Here is a tiny trained network, its code and every weight. The questions are about switching its units off for an input and a target symbol, where a switched-off unit gives its printed mean instead of its output.

import numpy as np


def w(rows, s, z=0):
    codes = np.array(rows[::2]) - 128.0
    scale = np.full(codes.shape[1], s)
    scale[-1] = z or s
    return codes * scale


def norm(h):
    return h / np.sqrt((h * h).mean(-1, keepdims=True) + 1e-5)


def f(y):
    return np.maximum(y, 0)


def softmax(a):
    e = np.exp(a - a.max(-1, keepdims=True))
    return e / e.sum(-1, keepdims=True)


def log_softmax(a):
    a = a - a.max(-1, keepdims=True)
    return a - np.log(np.exp(a).sum(-1, keepdims=True))


def net(x, mask):
    ids = ['αβγδεζθλξπστφψω'.index(c) for c in x.split()]
    T = len(ids)
    res = E[ids] + P[:T]
    r = norm(res)
    for j in range(3):
        rows = slice(3 * j, 3 * j + 3)
        q, k, v = (r @ M[0][rows].T for M in (Q, K, V))
        z = softmax(np.where(np.tri(T) > 0, q @ k.T / 3**0.5, -1e9)) @ v
        o = O[0][rows]
        res = res + np.where(mask[j], z, o[:, -1]) @ o[:, :-1]
    y = f(norm(res) @ A[0][:, :-1].T + A[0][:, -1])
    res = res + np.where(mask[3:19], y, B[0][:, -1]) @ B[0][:, :-1]
    return log_softmax(norm(res)[-1] @ U[:, :-1].T + U[:, -1])


Q, K, V, O, A, B = {}, {}, {}, {}, {}, {}
E = w([
[136,101,155,101,96],'α',
[135,88,152,100,88],'β',
[137,91,149,108,97],'γ',
[137,155,111,174,142],'δ',
[183,109,126,166,91],'ε',
[143,84,160,123,103],'ζ',
[129,90,182,109,133],'θ',
[54,254,30,198,170],'λ',
[148,68,101,168,77],'ξ',
[95,78,87,106,126],'π',
[131,62,125,167,79],'σ',
[108,222,36,78,195],'τ',
[74,112,143,148,101],'φ',
[200,16,226,92,200],'ψ',
[88,132,138,103,145],'ω',
],0.01)
P = w([
[201,184,208,55,46],'0',
[189,153,197,68,87],'1',
[175,135,182,80,129],'2',
[156,103,160,97,186],'3',
[137,70,151,96,219],'4',
[123,43,124,108,253],'5',
],0.0031)
Q[0] = w([
[143,65,138,122,162],'head 0',
[64,180,100,122,174],'head 0',
[185,121,125,163,149],'head 0',
[167,11,165,96,129],'head 1',
[88,162,110,82,124],'head 1',
[137,104,87,139,67],'head 1',
[124,65,161,128,135],'head 2',
[97,57,165,107,125],'head 2',
[110,160,122,98,95],'head 2',
],0.012)
K[0] = w([
[98,2,127,160,242],'head 0',
[120,252,81,30,164],'head 0',
[82,122,79,252,124],'head 0',
[76,46,126,229,195],'head 1',
[254,194,210,130,27],'head 1',
[89,120,209,146,147],'head 1',
[111,112,99,111,253],'head 2',
[89,157,133,28,241],'head 2',
[186,204,152,90,51],'head 2',
],0.0063)
V[0] = w([
[183,171,99,160,231],'head 0',
[125,40,103,211,132],'head 0',
[91,103,166,194,22],'head 0',
[117,132,28,87,156],'head 1',
[168,188,130,100,100],'head 1',
[223,81,84,83,86],'head 1',
[3,132,141,135,132],'head 2',
[129,77,151,153,29],'head 2',
[104,143,153,63,236],'head 2',
],0.0067)
O[0] = w([
[97,39,141,91,60,1],'head 0',
[67,177,197,76,105,112],'head 0',
[82,182,130,66,219,180],'head 0',
[135,89,52,3,165,29],'head 1',
[154,83,61,138,120,132],'head 1',
[174,109,137,37,57,219],'head 1',
[196,203,143,126,239,83],'head 2',
[95,46,106,154,201,203],'head 2',
[234,182,113,156,49,150],'head 2',
],0.0048,0.0052)
A[0] = w([
[138,101,130,73,190,13],'neuron 0',
[65,165,122,165,43,187],'neuron 1',
[96,138,124,42,81,109],'neuron 2',
[73,77,124,153,113,200],'neuron 3',
[135,93,156,112,163,22],'neuron 4',
[217,111,126,136,86,154],'neuron 5',
[102,92,111,80,210,88],'neuron 6',
[165,145,232,83,190,249],'neuron 7',
[115,145,226,92,184,163],'neuron 8',
[37,214,154,212,154,96],'neuron 9',
[121,72,108,112,25,149],'neuron 10',
[60,41,74,237,111,161],'neuron 11',
[68,176,131,147,95,232],'neuron 12',
[35,82,173,99,121,19],'neuron 13',
[57,101,70,71,108,148],'neuron 14',
[1,138,123,67,128,79],'neuron 15',
],0.0053,0.0019)
B[0] = w([
[104,105,129,76,150,142],'neuron 0',
[147,63,177,40,172,143],'neuron 1',
[188,109,188,156,158,145],'neuron 2',
[131,207,111,136,121,161],'neuron 3',
[142,125,108,56,98,145],'neuron 4',
[132,186,175,144,133,188],'neuron 5',
[96,114,180,142,182,147],'neuron 6',
[126,129,28,165,118,255],'neuron 7',
[49,135,123,141,116,210],'neuron 8',
[141,10,155,73,201,160],'neuron 9',
[96,90,94,141,212,175],'neuron 10',
[154,204,88,106,111,157],'neuron 11',
[182,114,213,98,187,145],'neuron 12',
[93,211,70,132,49,154],'neuron 13',
[204,155,151,50,38,144],'neuron 14',
[253,242,208,141,143,142],'neuron 15',
],0.0045,0.0066)
U = w([
[177,106,127,21,182,123],'α',
[220,208,124,167,144,164],'β',
[190,21,78,191,150,76],'γ',
[166,135,32,124,103,117],'δ',
[137,122,185,246,85,110],'ε',
[130,196,54,138,183,80],'ζ',
[163,49,233,119,130,113],'θ',
[118,101,87,143,119,153],'λ',
[102,187,183,81,101,137],'ξ',
[82,108,175,165,242,159],'π',
[119,91,131,91,61,173],'σ',
[83,189,191,110,143,77],'τ',
[106,69,107,120,135,115],'φ',
[40,145,110,174,57,253],'ψ',
[143,123,123,130,128,40],'ω',
],0.011,0.0026)

Each question gives the input, a string of symbols that net reads in full, and the target symbol t.
The units are the heads (3 rows each of Q, K, V and O) and the neurons (one row each of A and B). Each row of codes is followed by its name. A weight is (code - 128) times the scale printed after its matrix; where a second scale follows, it is the last column's (O, A, B and U).
mask holds one flag per unit, heads first, then neurons. A switched-off unit (its flag False) gives its mean, the last column of its rows in O or B, instead of its output. The means were averaged over made-up inputs and are rounded, as every weight is.
A unit's drop is (log p(t) with every unit on - log p(t) with that unit switched off) / (log p(t) with every unit on - log p(t) with every unit switched off).
The circuit of an input: a set's keep is (log p(t) with only the set's units on - log p(t) with every unit switched off) / (log p(t) with every unit on - log p(t) with every unit switched off). Starting from the 12 units with the biggest drops (on a tie, the unit counted first), units are removed one at a time, each time the one whose removal leaves the highest keep (on an exact tie, the one counted first), for as long as the keep stays at least 0.8.
units of the circuit, in order: the units of the circuit, biggest drop first
most important unit: the unit with the biggest drop
top k neurons: the k neurons with the biggest drops, biggest first
which heads matter: for each layer, one digit per head in row order, 1 if its drop is at least 0.15 and else 0, layers parted by /
input γ π ζ φ, target π: units of the circuit, in order	(head 2)
input α α ζ ε, target ψ: units of the circuit, in order	(head 2; head 0; neuron 13)
input β π ξ, target α: which heads matter	010
input α ε β α φ β, target π: which heads matter	010
input λ ε α θ, target ε: which heads matter	101
input ζ ψ π τ, target δ: which heads matter	100
input ζ α π β, target α: which heads matter	010
input α ζ φ ζ ζ, target π: which heads matter	110
input α β ω α ε ω, target β: which heads matter	001
input α α α, target γ: units of the circuit, in order	(head 2; head 0; head 1)
input ζ ζ θ β ζ γ, target ψ: which heads matter	100
input α α β α α α, target γ: which heads matter	101
input θ π α φ π, target π: which heads matter	011
input α φ β ζ, target π: most important unit	head 0
input ζ σ ψ ξ ξ ζ, target ξ: units of the circuit, in order	(head 0; neuron 13)
input ζ α δ, target ψ: units of the circuit, in order	(head 0; head 2)
input ω ω π θ, target β: top 2 neurons	(neuron 7; neuron 9)
input ε θ α ξ, target ξ: top 2 neurons	(neuron 13; neuron 15)
input ζ φ π ζ θ λ, target π: top 3 neurons	(neuron 9; neuron 7; neuron 12)
input φ ζ ε, target π: units of the circuit, in order	(head 2; head 0)
